Below is a small trained network, with its code and all its weights. Each question gives an input and a class and asks what happens when units are switched off, that is, made to give their printed mean instead of their output.

import numpy as np


def w(rows, s, z=0):
    codes = np.array(rows[::2]) - 128.0
    scale = np.full(codes.shape[1], s)
    scale[-1] = z or s
    return codes * scale


def f(y):
    return np.maximum(y, 0)


def log_softmax(a):
    a = a - a.max(-1, keepdims=True)
    return a - np.log(np.exp(a).sum(-1, keepdims=True))


def net(x, mask):
    res = np.array(x, float).reshape(1, 3) / 4 @ E
    y = f(res @ A[0][:, :-1].T + A[0][:, -1])
    res = res + np.where(mask, y, B[0][:, -1]) @ B[0][:, :-1]
    return log_softmax(res[-1] @ U[:, :-1].T + U[:, -1])


A, B = {}, {}
E = w([
[164,132,234,128,51,174,202,75,94],'x0',
[86,188,125,145,7,44,132,113,206],'x1',
[108,96,162,65,135,64,213,182,182],'x2',
],0.011)
A[0] = w([
[105,104,25,108,184,106,95,135,129,23],'neuron 0',
[137,101,180,100,170,76,136,175,194,51],'neuron 1',
[107,111,59,96,133,100,89,152,129,49],'neuron 2',
[195,75,175,65,190,166,127,190,68,118],'neuron 3',
[114,95,188,119,101,129,225,139,108,166],'neuron 4',
[183,73,163,146,147,146,132,119,89,251],'neuron 5',
[199,163,194,136,119,128,137,65,106,253],'neuron 6',
[114,101,228,132,96,146,167,123,59,72],'neuron 7',
[129,86,150,121,172,163,78,160,64,71],'neuron 8',
[52,161,158,115,35,58,129,112,155,55],'neuron 9',
[47,245,140,97,107,98,70,98,166,181],'neuron 10',
[121,110,101,164,165,85,65,90,155,228],'neuron 11',
[115,102,88,82,169,65,107,125,155,108],'neuron 12',
[141,137,133,139,97,134,81,159,78,27],'neuron 13',
[102,68,152,82,124,123,140,204,164,79],'neuron 14',
[157,186,110,193,115,166,79,72,137,6],'neuron 15',
[202,160,94,214,83,157,48,117,103,79],'neuron 16',
[169,131,141,127,81,151,15,137,81,86],'neuron 17',
[122,94,204,42,134,127,146,155,193,126],'neuron 18',
[158,95,129,119,78,138,179,64,91,254],'neuron 19',
[165,163,144,192,98,150,166,89,88,202],'neuron 20',
[150,122,136,170,123,155,55,106,139,225],'neuron 21',
[9,123,67,132,166,118,98,172,144,183],'neuron 22',
[107,112,90,211,61,94,127,129,166,68],'neuron 23',
[111,66,125,123,176,181,132,120,79,164],'neuron 24',
[130,150,65,139,170,70,121,124,133,13],'neuron 25',
[149,180,139,165,47,65,111,100,143,116],'neuron 26',
[128,184,97,146,204,81,131,148,90,225],'neuron 27',
],0.011,0.0035)
B[0] = w([
[87,166,65,158,51,173,91,121,52,202],'neuron 0',
[203,90,150,49,155,58,3,139,89,199],'neuron 1',
[116,185,55,130,62,167,86,137,87,183],'neuron 2',
[99,30,60,74,105,184,203,168,162,225],'neuron 3',
[212,176,111,136,80,133,91,194,45,221],'neuron 4',
[87,98,57,154,81,169,192,193,171,195],'neuron 5',
[114,191,97,164,68,155,98,197,73,207],'neuron 6',
[120,174,72,158,69,169,54,114,53,204],'neuron 7',
[70,70,76,71,99,122,130,169,162,186],'neuron 8',
[104,54,41,145,112,141,135,142,148,254],'neuron 9',
[80,40,63,114,181,210,183,191,158,233],'neuron 10',
[155,197,122,148,62,154,161,205,143,194],'neuron 11',
[137,152,122,176,25,98,57,155,72,195],'neuron 12',
[211,99,86,71,190,98,52,69,111,143],'neuron 13',
[186,109,163,30,151,49,98,184,92,194],'neuron 14',
[241,26,122,59,149,63,48,114,71,179],'neuron 15',
[211,43,174,117,155,91,139,200,51,198],'neuron 16',
[197,76,128,71,159,75,116,197,60,174],'neuron 17',
[177,130,64,119,156,74,106,209,55,214],'neuron 18',
[111,179,101,184,43,133,68,188,93,203],'neuron 19',
[81,197,126,162,104,162,112,206,74,194],'neuron 20',
[193,121,207,100,121,75,123,247,129,181],'neuron 21',
[173,159,92,175,46,206,49,198,66,225],'neuron 22',
[50,55,110,80,112,138,169,148,142,202],'neuron 23',
[109,83,64,85,102,147,218,137,245,198],'neuron 24',
[168,177,31,160,89,163,86,110,84,174],'neuron 25',
[69,58,69,95,172,221,200,165,127,228],'neuron 26',
[99,205,104,155,64,173,124,203,132,186],'neuron 27',
],0.0064,0.014)
U = w([
[107,181,104,166,53,184,91,132,43,114],'0',
[203,46,118,58,181,26,82,175,32,103],'1',
[44,29,63,101,128,195,178,133,144,125],'2',
[104,149,133,158,119,142,136,223,125,203],'3',
[43,137,205,206,190,94,163,26,172,4],'4',
[55,166,152,140,243,58,82,1,155,4],'5',
],0.0076,0.0036)

Each question gives the input, the list of numbers given to net, and the class t.
The units are the neurons (one row each of A and B). Each row of codes is followed by its name. A weight is (code - 128) times the scale printed after its matrix; where a second scale follows, it is the last column's (A, B and U).
mask holds one flag per neuron, in row order. A switched-off neuron (its flag False) gives its mean, the last column of its row in B, instead of its output. The means were averaged over made-up inputs and are rounded, as every weight is.
A unit's drop is (log p(t) with every unit on - log p(t) with that unit switched off) / (log p(t) with every unit on - log p(t) with every unit switched off).
The circuit of an input: a set's keep is (log p(t) with only the set's units on - log p(t) with every unit switched off) / (log p(t) with every unit on - log p(t) with every unit switched off). Starting from the 12 units with the biggest drops (on a tie, the unit counted first), units are removed one at a time, each time the one whose removal leaves the highest keep (on an exact tie, the one counted first), for as long as the keep stays at least 0.8.
circuit, biggest first: the units of the circuit, biggest drop first
top k neurons: the k neurons with the biggest drops, biggest first
drop of u: that unit's drop, to one decimal
input [2,2,-3], class 3: top 2 neurons => [neuron 1; neuron 14]
input [-4,6,7], class 1: circuit, biggest first => [neuron 1]
input [-4,-4,3], class 0: circuit, biggest first => [neuron 0; neuron 22]
input [-5,-7,-8], class 1: top 2 neurons => [neuron 16; neuron 17]
input [-6,-2,-7], class 1: top 4 neurons => [neuron 16; neuron 15; neuron 17; neuron 21]
input [-6,6,2], class 0: top 3 neurons => [neuron 22; neuron 12; neuron 3]
input [4,8,6], class 2: top 3 neurons => [neuron 26; neuron 9; neuron 10]
input [-3,4,-1], class 2: top 2 neurons => [neuron 10; neuron 4]
input [-1,3,-4], class 1: top 2 neurons => [neuron 15; neuron 16]
input [-5,-5,-1], class 0: top 2 neurons => [neuron 0; neuron 10]
input [-5,-7,5], class 2: top 2 neurons => [neuron 3; neuron 24]
input [3,8,6], class 2: top 2 neurons => [neuron 26; neuron 9]
input [-2,-8,5], class 2: drop of neuron 3 => 0.2
input [5,7,-1], class 2: circuit, biggest first => [neuron 26]
input [-7,-6,-3], class 0: top 2 neurons => [neuron 0; neuron 22]
input [-4,3,-6], class 1: drop of neuron 16 => 0.2
input [8,1,6], class 0: drop of neuron 7 => 0.1
